Below are the code and all the weights of a small trained network. Each question names an input and a target symbol and asks about switching units off, where a switched-off unit gives its printed mean instead of its output.

import numpy as np


def w(rows, s, z=0):
    codes = np.array(rows[::2]) - 128.0
    scale = np.full(codes.shape[1], s)
    scale[-1] = z or s
    return codes * scale


def norm(h):
    return h / np.sqrt((h * h).mean(-1, keepdims=True) + 1e-5)


def f(y):
    return y / 2 * (1 + np.tanh(0.7978845608 * (y + 0.044715 * y**3)))


def softmax(a):
    e = np.exp(a - a.max(-1, keepdims=True))
    return e / e.sum(-1, keepdims=True)


def log_softmax(a):
    a = a - a.max(-1, keepdims=True)
    return a - np.log(np.exp(a).sum(-1, keepdims=True))


def net(x, mask):
    ids = ['ΞΣαδζηθλψ'.index(c) for c in x.split()]
    T = len(ids)
    res = E[ids] + P[:T]
    r = norm(res)
    for j in range(3):
        rows = slice(3 * j, 3 * j + 3)
        q, k, v = (r @ M[0][rows].T for M in (Q, K, V))
        z = softmax(np.where(np.tri(T) > 0, q @ k.T / 3**0.5, -1e9)) @ v
        o = O[0][rows]
        res = res + np.where(mask[j], z, o[:, -1]) @ o[:, :-1]
    y = f(norm(res) @ A[0][:, :-1].T + A[0][:, -1])
    res = res + np.where(mask[3:19], y, B[0][:, -1]) @ B[0][:, :-1]
    return log_softmax(norm(res)[-1] @ U[:, :-1].T + U[:, -1])


Q, K, V, O, A, B = {}, {}, {}, {}, {}, {}
E = w([
[96,121,123,111,191,186,164,30,215,187,119],'Ξ',
[108,54,169,193,111,124,86,103,117,149,109],'Σ',
[194,199,106,182,191,80,131,119,151,240,96],'α',
[110,131,12,176,86,100,160,8,61,138,110],'δ',
[218,102,131,101,126,117,64,139,192,140,5],'ζ',
[140,55,77,163,209,46,64,32,130,45,152],'η',
[148,29,160,105,164,90,217,116,99,162,137],'θ',
[121,146,72,52,128,49,52,148,76,187,133],'λ',
[124,173,232,116,58,16,164,121,198,88,115],'ψ',
],0.019)
P = w([
[138,154,213,66,115,245,71,104,44,86,133],'0',
[61,101,148,152,218,115,145,108,183,121,64],'1',
[97,60,126,144,190,79,148,99,157,156,100],'2',
[62,58,114,149,224,94,147,104,163,165,83],'3',
[72,75,140,142,211,90,154,93,161,163,80],'4',
[111,49,123,149,180,90,158,59,157,164,106],'5',
[101,47,127,147,179,70,166,40,141,168,95],'6',
[113,103,131,153,228,92,150,2,102,199,127],'7',
],0.0071)
Q[0] = w([
[149,116,111,133,146,138,186,145,194,121,156],'H0',
[151,78,130,129,204,100,131,81,50,182,97],'H0',
[106,183,175,92,129,125,175,175,186,122,133],'H0',
[198,172,83,129,100,254,135,254,116,48,181],'H1',
[155,89,133,93,87,136,172,129,151,131,134],'H1',
[122,137,110,96,57,177,132,134,107,142,110],'H1',
[125,126,114,138,133,228,147,227,111,56,149],'H2',
[153,185,134,133,142,126,65,150,128,132,97],'H2',
[110,164,165,151,78,196,114,155,93,79,176],'H2',
],0.0085)
K[0] = w([
[115,142,79,108,116,111,167,116,161,122,185],'H0',
[168,167,177,71,113,255,174,102,39,118,164],'H0',
[79,123,102,141,110,74,200,158,219,154,138],'H0',
[68,87,63,182,162,21,185,157,236,182,117],'H1',
[69,150,121,165,132,133,118,176,99,130,134],'H1',
[96,125,100,157,123,127,129,179,142,87,62],'H1',
[24,117,46,137,137,46,171,159,171,133,60],'H2',
[157,94,108,122,131,142,80,182,146,104,129],'H2',
[61,114,58,189,125,96,162,152,145,123,84],'H2',
],0.009)
V[0] = w([
[128,121,141,150,186,43,94,186,144,154,182],'H0',
[16,134,186,54,145,133,101,113,60,155,89],'H0',
[169,100,189,192,101,126,142,124,105,148,138],'H0',
[155,129,80,163,127,162,133,93,2,108,166],'H1',
[142,139,118,50,124,73,168,113,105,93,146],'H1',
[97,96,119,147,241,139,154,114,164,114,172],'H1',
[216,93,130,104,92,177,173,123,105,72,131],'H2',
[178,133,117,106,96,130,174,146,127,248,90],'H2',
[108,126,142,244,145,55,152,108,126,136,132],'H2',
],0.0079)
O[0] = w([
[173,137,133,116,79,137,173,31,109,162,85,88],'H0',
[179,164,109,152,38,146,99,165,108,81,170,254],'H0',
[154,114,75,162,118,182,97,204,93,112,110,229],'H0',
[152,204,91,46,73,153,122,149,101,129,153,196],'H1',
[2,180,178,126,66,142,77,82,121,119,145,98],'H1',
[95,78,44,152,127,98,108,75,209,100,143,54],'H1',
[11,137,48,172,164,128,245,157,163,153,104,158],'H2',
[90,134,109,134,169,77,128,124,119,70,11,88],'H2',
[116,174,113,125,111,220,23,177,135,180,99,149],'H2',
],0.0078,0.0064)
A[0] = w([
[137,85,184,219,17,144,99,192,149,110,126,191],'N0',
[76,118,131,100,161,155,116,120,162,137,57,64],'N1',
[124,18,158,236,141,68,104,79,124,170,125,147],'N2',
[61,228,111,210,122,112,77,88,156,139,105,26],'N3',
[131,119,116,86,81,131,74,82,167,205,220,28],'N4',
[111,151,103,74,41,170,138,151,110,154,138,31],'N5',
[133,134,159,64,102,174,151,116,53,150,185,14],'N6',
[122,81,141,51,156,150,254,158,44,116,140,131],'N7',
[155,221,140,144,193,72,219,120,205,207,120,6],'N8',
[164,127,125,205,135,162,153,102,179,32,144,175],'N9',
[157,153,153,170,163,131,140,125,112,105,103,40],'N10',
[117,158,122,15,137,100,78,171,129,111,148,76],'N11',
[160,94,135,166,94,73,186,157,132,120,183,105],'N12',
[73,205,99,167,106,191,161,119,74,74,237,93],'N13',
[61,141,112,199,107,111,138,183,81,73,131,178],'N14',
[148,207,67,117,234,156,135,60,125,82,128,241],'N15',
],0.0072,0.0019)
B[0] = w([
[128,128,223,56,134,183,90,93,66,187,93,245],'N0',
[69,188,136,160,87,205,153,80,181,157,134,130],'N1',
[59,186,166,110,174,163,30,185,134,154,135,254],'N2',
[132,112,97,158,94,126,141,165,79,122,96,162],'N3',
[135,61,166,102,193,220,218,101,147,103,104,162],'N4',
[74,94,84,74,226,130,179,154,88,117,126,156],'N5',
[76,129,135,171,169,69,145,127,127,86,127,149],'N6',
[148,84,106,228,147,68,205,127,213,122,98,176],'N7',
[244,149,99,124,43,183,121,174,54,129,240,180],'N8',
[103,92,137,161,104,158,58,135,141,142,197,154],'N9',
[189,39,82,105,185,197,126,82,172,118,106,131],'N10',
[84,126,158,53,201,69,157,153,129,122,106,153],'N11',
[167,181,146,172,125,159,104,182,103,50,115,172],'N12',
[2,74,71,190,157,36,103,157,178,132,38,160],'N13',
[131,95,148,151,33,203,157,180,57,122,95,184],'N14',
[152,121,83,126,67,117,128,167,204,138,201,169],'N15',
],0.0059,0.0061)
U = w([
[81,159,105,30,177,97,138,193,81,130,149,118],'Ξ',
[69,112,63,193,36,134,150,143,118,120,103,160],'Σ',
[231,126,98,156,108,182,127,209,96,133,179,143],'α',
[113,86,118,95,115,190,160,85,195,173,185,161],'δ',
[125,90,129,167,134,92,41,155,195,48,220,65],'ζ',
[179,122,117,110,162,140,93,100,180,118,1,64],'η',
[89,115,212,181,142,210,90,158,59,155,132,129],'θ',
[160,165,203,118,58,101,151,97,118,66,145,251],'λ',
[136,62,165,177,213,139,239,171,105,90,112,75],'ψ',
],0.0057,0.0016)

Each question gives the input, a string of symbols that net reads in full, and the target symbol t.
The units are the heads (3 rows each of Q, K, V and O) and the neurons (one row each of A and B). Each row of codes is followed by its name. A weight is (code - 128) times the scale printed after its matrix; where a second scale follows, it is the last column's (O, A, B and U).
mask holds one flag per unit, heads first, then neurons. A switched-off unit (its flag False) gives its mean, the last column of its rows in O or B, instead of its output. The means were averaged over made-up inputs and are rounded, as every weight is.
A unit's drop is (log p(t) with every unit on - log p(t) with that unit switched off) / (log p(t) with every unit on - log p(t) with every unit switched off).
The circuit of an input: a set's keep is (log p(t) with only the set's units on - log p(t) with every unit switched off) / (log p(t) with every unit on - log p(t) with every unit switched off). Starting from the 12 units with the biggest drops (on a tie, the unit counted first), units are removed one at a time, each time the one whose removal leaves the highest keep (on an exact tie, the one counted first), for as long as the keep stays at least 0.8.
units of the circuit, in order: the units of the circuit, biggest drop first
k most important neurons: the k neurons with the biggest drops, biggest first
which heads matter: for each layer, one digit per head in row order, 1 if its drop is at least 0.15 and else 0, layers parted by /
drop of u: that unit's drop, to one decimal
input Ξ θ ψ Σ θ Σ, target ζ: units of the circuit, in order -> [H1, H0]
input ζ Σ λ α, target ψ: which heads matter -> 111
input δ ψ η Σ η θ θ, target Ξ: units of the circuit, in order -> [H1]
input λ ψ η Σ η Σ, target λ: units of the circuit, in order -> [H0, H2]
input θ Ξ ζ, target Σ: units of the circuit, in order -> [H2, H1, N1]
input η Σ Σ Σ ψ, target δ: units of the circuit, in order -> [H2, H1, N4]
input δ λ Ξ Σ, target Ξ: units of the circuit, in order -> [H1, N11, H0]
input λ Σ ψ θ Ξ, target λ: units of the circuit, in order -> [H2, H1, H0]
input ψ α Σ ψ η, target θ: units of the circuit, in order -> [H1, N2]
input η η Σ, target δ: units of the circuit, in order -> [H1, H2, H0]
input η θ λ δ, target δ: units of the circuit, in order -> [H2, H0]
input λ δ α Ξ η, target λ: units of the circuit, in order -> [H0, H1]
input α ψ ψ, target η: units of the circuit, in order -> [H2, H0]
input δ η Σ ψ ψ η ζ, target Ξ: which heads matter -> 110
input ψ θ ζ, target θ: which heads matter -> 010
input η Σ θ ψ Σ Σ Σ η, target δ: which heads matter -> 101
input η η δ Ξ Ξ ψ η θ, target δ: units of the circuit, in order -> [H1]
input η α Σ, target δ: which heads matter -> 111
input ψ Ξ θ ζ Σ α δ, target θ: which heads matter -> 010
input Σ Ξ ψ, target α: which heads matter -> 010
input η θ ψ θ ψ Σ ψ ψ, target δ: which heads matter -> 011
input ζ θ η ψ ψ, target ψ: which heads matter -> 011
input δ Σ Ξ η Ξ α ζ θ, target Ξ: most important neuron -> [N11]
input λ λ Σ θ δ Σ α, target λ: units of the circuit, in order -> [H2, H0]
input Ξ Ξ λ ψ, target ζ: 2 most important neurons -> [N9, N2]
input θ Σ θ η ψ Σ ψ ψ, target Σ: drop of H2 -> 0.7
input Ξ Σ Ξ Ξ, target ζ: drop of H1 -> 0.4
input Ξ ψ ψ ψ Ξ θ, target ζ: drop of H1 -> 0.4
